[[115 142 139 112 119 130 126 126 130 124 149 107]
 [108 133 127 131 154 133 127 141 106 114 110 136]]
=>
[[108 133 127 131 154 133 127 141 106 114 110 136]
 [115 142 139 112 119 130 126 126 130 124 149 107]]

[[151 136 140]
 [119 126 127]
 [135 136 126]
 [145 148 129]]
=>
[[119 126 127]
 [135 136 126]
 [145 148 129]
 [151 136 140]]

[[151 124 128 123 134 155 137 144 123 125 128 107 133 132 122 134]
 [136 133 117 137 135 121 134 134 116 123 134 116 132 125 126 128]
 [131 128 124 122 130 120 134 113 136 124 135 133 120 134 119 131]]
=>
[[131 128 124 122 130 120 134 113 136 124 135 133 120 134 119 131]
 [136 133 117 137 135 121 134 134 116 123 134 116 132 125 126 128]
 [151 124 128 123 134 155 137 144 123 125 128 107 133 132 122 134]]

[[112 136]
 [132 105]
 [131 152]
 [123 151]
 [111 134]
 [114 142]
 [139 109]]
=>
[[111 134]
 [112 136]
 [114 142]
 [123 151]
 [131 152]
 [132 105]
 [139 109]]

[[128 119 123 127 130 112 125 131 126 119 129 123 117 123 143]
 [138 137 129 134 125 134 126 127 129 131 134 140 132 121 106]
 [130 131 132 126 126 130 127 119 124 133 126 125 130 134 125]
 [135 146 132 128 130 130 129 119 124 126 125 126 129 119 114]]
=>
[[128 119 123 127 130 112 125 131 126 119 129 123 117 123 143]
 [130 131 132 126 126 130 127 119 124 133 126 125 130 134 125]
 [135 146 132 128 130 130 129 119 124 126 125 126 129 119 114]
 [138 137 129 134 125 134 126 127 129 131 134 140 132 121 106]]

[[128 123 132 125 131 129 124 134 132]
 [125 123 140 138 134 134 133 127 130]
 [129 125 133 131 128 126 137 134 135]
 [139 104 143 120 132 135 120 124 123]
 [131 135 122 129 124 122 128 132 126]]
=>
[[125 123 140 138 134 134 133 127 130]
 [128 123 132 125 131 129 124 134 132]
 [129 125 133 131 128 126 137 134 135]
 [131 135 122 129 124 122 128 132 126]
 [139 104 143 120 132 135 120 124 123]]

[[151 154 141 105 134]
 [131 118 128 120 145]
 [137 125 110 138 144]
 [148 148 155 112 131]]
=>
[[131 118 128 120 145]
 [137 125 110 138 144]
 [148 148 155 112 131]
 [151 154 141 105 134]]
---
[[118 147 127 101 116 144 134]
 [135 133 118 124 129 135 126]
 [116 130 112 106 129 136 107]
 [119 130 130 134 120 112 110]
 [118 135 110 106 133 145 100]
 [140 123 121 110 142 130 142]
 [121 129 126 130 120 121 120]
 [114 132 148 116 117 115 112]
 [134 137 112 117 128 141 113]
 [132 124 115 107 126 136 134]
 [129 130 123 129 123 128 126]
 [127 144 121 124 126 124 112]]
=>
[[118 147 127 101 116 144 134]
 [116 130 112 106 129 136 107]
 [118 135 110 106 133 145 100]
 [121 129 126 130 120 121 120]
 [134 137 112 117 128 141 113]
 [129 130 123 129 123 128 126]]

[[145 103 125 139 104 119 127 132 107 126 153 136 140 111]
 [106 143 133 129 100 122 129 148 119 121 143 110 125 154]
 [114 128 157 147 109 131 123 144 119 123 155 124 123 149]
 [157 120 115 135 121 118 104 137 145 148 128 129 130 156]
 [108 143 117 125  98 120 129 145 124 118 145 110 130 151]
 [122 136 102 133 111 122 119 141 146 117 153 119 134 157]]
=>
[[145 103 125 139 104 119 127 132 107 126 153 136 140 111]
 [114 128 157 147 109 131 123 144 119 123 155 124 123 149]
 [108 143 117 125  98 120 129 145 124 118 145 110 130 151]]

[[109 145 136 130]
 [143 118 106 111]
 [113 122 149 119]]
=>
[[109 145 136 130]
 [113 122 149 119]]

[[146 116 105]
 [124 129 131]
 [141 119 117]
 [131 123 126]
 [116 143 143]
 [133 121 121]
 [130 123 126]]
=>
[[146 116 105]
 [141 119 117]
 [116 143 143]
 [130 123 126]]

[[127 116 125 131 126 102 119 140 133 124]
 [148 111 127 134 139 153  99 113 140 145]
 [116 145 132 132 133 134 137 141 117 124]
 [117 127 129 127 126 133 138 149 133 124]
 [126 133 130 135 137 133 118 141 125 131]
 [131 131 126 135 141 136 113 124 121 135]
 [138 128 130 135 142 157 110 122 130 142]
 [123 131 128 123 121 118 140 127 126 123]
 [126 129 132 129 127 125 128 140 128 125]]
=>
[[127 116 125 131 126 102 119 140 133 124]
 [116 145 132 132 133 134 137 141 117 124]
 [126 133 130 135 137 133 118 141 125 131]
 [138 128 130 135 142 157 110 122 130 142]
 [126 129 132 129 127 125 128 140 128 125]]

[[139 144 158 133 140 107 134 116]
 [135 122 141 112 128 134 119 132]]
=>
[[139 144 158 133 140 107 134 116]]

[[128 128 129 128 128 129 129 128 127 130 131 129]
 [133 138 140 129 117 134 127 120 152 127 123 137]
 [127 130 126 127 130 126 129 128 128 126 126 132]
 [128 132 133 126 127 134 129 119 131 132 126 126]
 [128 128 129 127 128 128 129 128 128 129 128 128]
 [129 128 129 127 127 128 128 128 127 130 128 128]]
=>
[[128 128 129 128 128 129 129 128 127 130 131 129]
 [127 130 126 127 130 126 129 128 128 126 126 132]
 [128 128 129 127 128 128 129 128 128 129 128 128]]
---
[[130 132 149 120 136 128]
 [155 128 114 124 123 127]]
=>
[[128 127]
 [136 123]
 [120 124]
 [149 114]
 [132 128]
 [130 155]]

[[133 122 127]
 [127 128 150]
 [120 135 135]
 [136 119 120]
 [113 129 102]]
=>
[[127 150 135 120 102]
 [122 128 135 119 129]
 [133 127 120 136 113]]

[[135 107 147 137 133 141]
 [124 151 143 134 148 113]
 [135 148 126 149 144 127]
 [138 148 140 130 101 118]
 [101 138 137 138 109 146]
 [145 149 102 120 117 134]
 [119 150 130 125 147 115]
 [145 104 133 105 141 150]
 [103 104 148 107 107 121]
 [113 114 140 112 135 101]
 [116 142 154 130 143 105]
 [151 108 149 113 153 132]]
=>
[[141 113 127 118 146 134 115 150 121 101 105 132]
 [133 148 144 101 109 117 147 141 107 135 143 153]
 [137 134 149 130 138 120 125 105 107 112 130 113]
 [147 143 126 140 137 102 130 133 148 140 154 149]
 [107 151 148 148 138 149 150 104 104 114 142 108]
 [135 124 135 138 101 145 119 145 103 113 116 151]]

[[136 123 132 130 135 131 116 119 123 128]
 [120 117 130 131 128 130 127 117 124 131]
 [134 131 113 131 125 130 123 126 130 131]
 [129 131 110 142 145 128 129 128 138 103]
 [150 149 132 138 116 131 123 139 133 144]
 [127 143 120 131 140 125 138 136 127 137]
 [120 126 135 133 120 124 118 128 123 141]
 [127 114 135 128 118 133 109 130 123 122]]
=>
[[128 131 131 103 144 137 141 122]
 [123 124 130 138 133 127 123 123]
 [119 117 126 128 139 136 128 130]
 [116 127 123 129 123 138 118 109]
 [131 130 130 128 131 125 124 133]
 [135 128 125 145 116 140 120 118]
 [130 131 131 142 138 131 133 128]
 [132 130 113 110 132 120 135 135]
 [123 117 131 131 149 143 126 114]
 [136 120 134 129 150 127 120 127]]

[[103 124 126 123 128 131 138 150]
 [113 129 137 138 134 139 133 134]
 [141 132 130 127 130 122 128 128]]
=>
[[150 134 128]
 [138 133 128]
 [131 139 122]
 [128 134 130]
 [123 138 127]
 [126 137 130]
 [124 129 132]
 [103 113 141]]

[[139 140 130 143 146 143 127]
 [117 150 131 145 130 139 113]
 [143 122 123 133 129 131 127]
 [111 133 128 131 127 124 122]]
=>
[[127 113 127 122]
 [143 139 131 124]
 [146 130 129 127]
 [143 145 133 131]
 [130 131 123 128]
 [140 150 122 133]
 [139 117 143 111]]
